Here is a tiny trained network, its code and every weight. The questions are about switching its units off for an input and a class, where a switched-off unit gives its printed mean instead of its output.

import numpy as np


def w(rows, s, z=0):
    codes = np.array(rows[::2]) - 128.0
    scale = np.full(codes.shape[1], s)
    scale[-1] = z or s
    return codes * scale


def f(y):
    return y / 2 * (1 + np.tanh(0.7978845608 * (y + 0.044715 * y**3)))


def log_softmax(a):
    a = a - a.max(-1, keepdims=True)
    return a - np.log(np.exp(a).sum(-1, keepdims=True))


def net(x, mask):
    res = np.array(x, float).reshape(1, 5) / 4 @ E
    y = f(res @ A[0][:, :-1].T + A[0][:, -1])
    res = res + np.where(mask, y, B[0][:, -1]) @ B[0][:, :-1]
    return log_softmax(res[-1] @ U[:, :-1].T + U[:, -1])


A, B = {}, {}
E = w([
[216,133,15,17,158,75,197,156,129],'x0',
[107,204,25,203,152,227,198,44,129],'x1',
[210,131,180,75,124,136,117,3,255],'x2',
[142,42,33,233,104,23,50,62,152],'x3',
[83,246,106,146,127,72,89,190,234],'x4',
],0.004)
A[0] = w([
[135,153,102,111,127,115,134,143,147,89],'N1',
[159,126,53,54,133,92,155,142,127,115],'N2',
[123,171,46,164,127,211,159,81,127,112],'N3',
[159,126,163,89,130,131,126,46,203,115],'N4',
[103,123,96,161,135,124,135,209,49,110],'N5',
[161,135,44,41,126,91,158,142,124,104],'N6',
[142,96,91,177,113,81,108,105,137,116],'N7',
[153,59,138,111,121,162,142,88,58,106],'N8',
[103,254,107,151,110,70,97,192,209,103],'N9',
[148,46,137,113,128,167,149,94,68,104],'N10',
[126,92,90,164,121,81,110,100,140,118],'N11',
[122,166,178,82,125,192,164,164,124,120],'N12',
[122,175,186,83,129,193,158,159,113,115],'N13',
[143,28,130,98,114,184,152,70,43,107],'N14',
[151,132,139,122,131,134,119,110,146,142],'N15',
[122,161,79,163,134,183,145,95,128,107],'N16',
[127,70,79,199,126,55,109,91,147,118],'N17',
[94,139,250,236,131,155,88,115,127,110],'N18',
[129,77,80,190,132,67,95,93,141,117],'N19',
[120,175,177,79,129,180,157,150,111,116],'N20',
[119,183,142,108,133,140,135,155,155,112],'N21',
[122,154,84,153,141,171,147,99,126,112],'N22',
[163,133,42,37,127,90,157,141,120,103],'N23',
[164,129,158,95,138,136,119,60,191,110],'N24',
[112,130,112,150,133,123,126,172,85,100],'N25',
[106,121,98,154,124,135,125,194,68,112],'N26',
[104,122,96,166,135,128,131,212,55,108],'N27',
[137,91,179,92,120,70,101,166,121,116],'N28',
[155,125,172,76,133,134,123,27,207,117],'N29',
[136,83,179,94,128,74,102,173,129,119],'N30',
[132,69,186,90,139,60,104,180,130,116],'N31',
[123,120,118,118,127,120,135,134,130,253],'N32',
[135,104,163,102,121,88,108,158,127,116],'N33',
[124,170,176,77,125,194,161,160,118,110],'N34',
[127,181,48,176,127,198,159,82,126,126],'N35',
[133,96,166,104,124,92,108,161,132,103],'N36',
[106,188,109,148,130,81,106,159,186,104],'N37',
[109,123,103,154,133,131,125,189,79,112],'N38',
[135,87,178,95,117,70,105,169,126,108],'N39',
[160,127,67,67,143,102,155,144,129,102],'N40',
[125,93,96,160,115,86,114,102,136,99],'N41',
[93,133,222,213,117,166,89,120,125,104],'N42',
],0.0083,0.0052)
B[0] = w([
[120,101,139,132,130,135,150,141,123,121],'N1',
[90,117,125,161,119,169,119,125,132,197],'N2',
[106,159,192,73,114,126,145,130,135,216],'N3',
[109,131,88,125,88,85,144,143,123,196],'N4',
[110,134,83,115,88,86,143,135,132,205],'N5',
[68,108,122,154,122,177,132,132,129,204],'N6',
[149,120,121,109,131,143,120,131,92,178],'N7',
[130,99,137,129,172,106,141,140,147,175],'N8',
[124,62,139,118,222,80,154,141,158,247],'N9',
[131,95,139,129,171,106,146,143,145,175],'N10',
[148,123,120,112,132,141,120,129,96,174],'N11',
[152,126,107,99,138,144,106,121,84,206],'N12',
[151,120,105,98,136,146,108,129,78,209],'N13',
[118,84,136,115,207,90,141,149,161,211],'N14',
[125,139,115,135,124,119,120,122,132,144],'N15',
[119,137,169,99,116,136,145,132,128,170],'N16',
[150,130,106,84,143,157,111,131,68,224],'N17',
[39,109,109,160,126,193,135,133,141,244],'N18',
[149,126,111,88,140,156,115,135,75,212],'N19',
[150,120,114,101,133,142,112,128,84,197],'N20',
[143,99,129,119,149,124,129,135,114,150],'N21',
[128,136,163,107,115,131,143,130,125,159],'N22',
[63,107,124,154,117,179,131,135,128,207],'N23',
[115,126,98,124,92,95,150,141,123,178],'N24',
[127,119,117,120,100,110,148,137,125,145],'N25',
[119,131,100,123,98,97,140,133,131,180],'N26',
[112,129,89,112,84,86,148,135,129,203],'N27',
[121,155,165,100,123,134,139,123,133,189],'N28',
[93,135,71,112,87,72,139,146,127,216],'N29',
[119,157,166,100,123,133,136,119,134,193],'N30',
[112,163,175,90,123,132,137,119,138,209],'N31',
[107,231,72,148,190,113,2,53,197,254],'N32',
[125,142,153,111,124,133,139,122,128,159],'N33',
[150,117,112,93,134,144,116,131,78,202],'N34',
[114,171,190,87,117,128,127,118,146,226],'N35',
[126,135,158,106,118,136,151,131,122,153],'N36',
[139,88,138,118,162,108,147,141,128,179],'N37',
[125,129,105,120,98,104,140,130,131,169],'N38',
[119,148,167,95,120,134,146,127,130,184],'N39',
[98,108,133,149,113,162,135,133,125,172],'N40',
[145,109,130,112,124,141,136,144,90,153],'N41',
[68,104,118,152,117,179,138,134,138,215],'N42',
],0.036,0.0039)
U = w([
[189,129,108,86,142,171,65,124,16,131],'0',
[120,226,255,86,102,129,165,97,162,140],'1',
[65,90,121,205,101,227,132,131,159,107],'2',
[132,151,59,133,40,25,158,152,141,107],'3',
[161,51,161,140,235,67,153,155,180,160],'4',
[214,193,133,214,126,130,45,45,169,254],'5',
[182,106,170,163,85,137,165,139,118,34],'6',
],0.0073,0.0016)

Each question gives the input, the list of numbers given to net, and the class t.
The units are the neurons (one row each of A and B). Each row of codes is followed by its name. A weight is (code - 128) times the scale printed after its matrix; where a second scale follows, it is the last column's (A, B and U).
mask holds one flag per neuron, in row order. A switched-off neuron (its flag False) gives its mean, the last column of its row in B, instead of its output. The means were averaged over made-up inputs and are rounded, as every weight is.
A unit's drop is (log p(t) with every unit on - log p(t) with that unit switched off) / (log p(t) with every unit on - log p(t) with every unit switched off).
The circuit of an input: a set's keep is (log p(t) with only the set's units on - log p(t) with every unit switched off) / (log p(t) with every unit on - log p(t) with every unit switched off). Starting from the 12 units with the biggest drops (on a tie, the unit counted first), units are removed one at a time, each time the one whose removal leaves the highest keep (on an exact tie, the one counted first), for as long as the keep stays at least 0.8.
circuit, biggest first: the units of the circuit, biggest drop first
most important unit: the unit with the biggest drop
top k neurons: the k neurons with the biggest drops, biggest first
drop when u is switched off: that unit's drop, to one decimal
input [5,1,-3,-3,-7], class 4: circuit, biggest first -> N14
input [8,3,8,2,6], class 2: top 2 neurons -> N23; N6
input [0,8,0,5,7], class 1: top 2 neurons -> N35; N3
input [2,4,5,4,0], class 3: top 3 neurons -> N29; N4; N24
input [8,0,4,-7,-3], class 2: top 2 neurons -> N23; N6
input [-3,6,7,8,0], class 0: top 2 neurons -> N17; N19
input [0,0,-4,-1,-4], class 3: top 3 neurons -> N9; N5; N27
input [8,-6,-5,-2,6], class 2: top 2 neurons -> N23; N6
input [-1,6,-3,-6,6], class 0: top 4 neurons -> N13; N12; N34; N20
input [-8,-4,-2,-2,6], class 2: top 2 neurons -> N18; N42
input [-2,4,-8,1,8], class 3: top 3 neurons -> N27; N5; N26
input [-1,7,-8,2,8], class 3: top 2 neurons -> N27; N5
input [-2,-6,8,4,8], class 3: top 4 neurons -> N29; N4; N24; N14
input [-6,4,0,-1,-8], class 4: most important unit -> N14
input [7,2,-4,2,6], class 2: top 2 neurons -> N23; N6
input [7,-3,7,-2,8], class 4: top 3 neurons -> N9; N18; N37
input [8,-4,-7,-3,7], class 2: drop when N23 is switched off -> 0.4
input [-3,8,3,2,-7], class 1: drop when N3 is switched off -> 0.5
input [6,5,5,-3,3], class 2: drop when N30 is switched off -> 0.1
input [-8,-5,3,-4,5], class 2: circuit, biggest first -> N18
input [4,-8,6,3,-7], class 1: drop when N31 is switched off -> 0.2
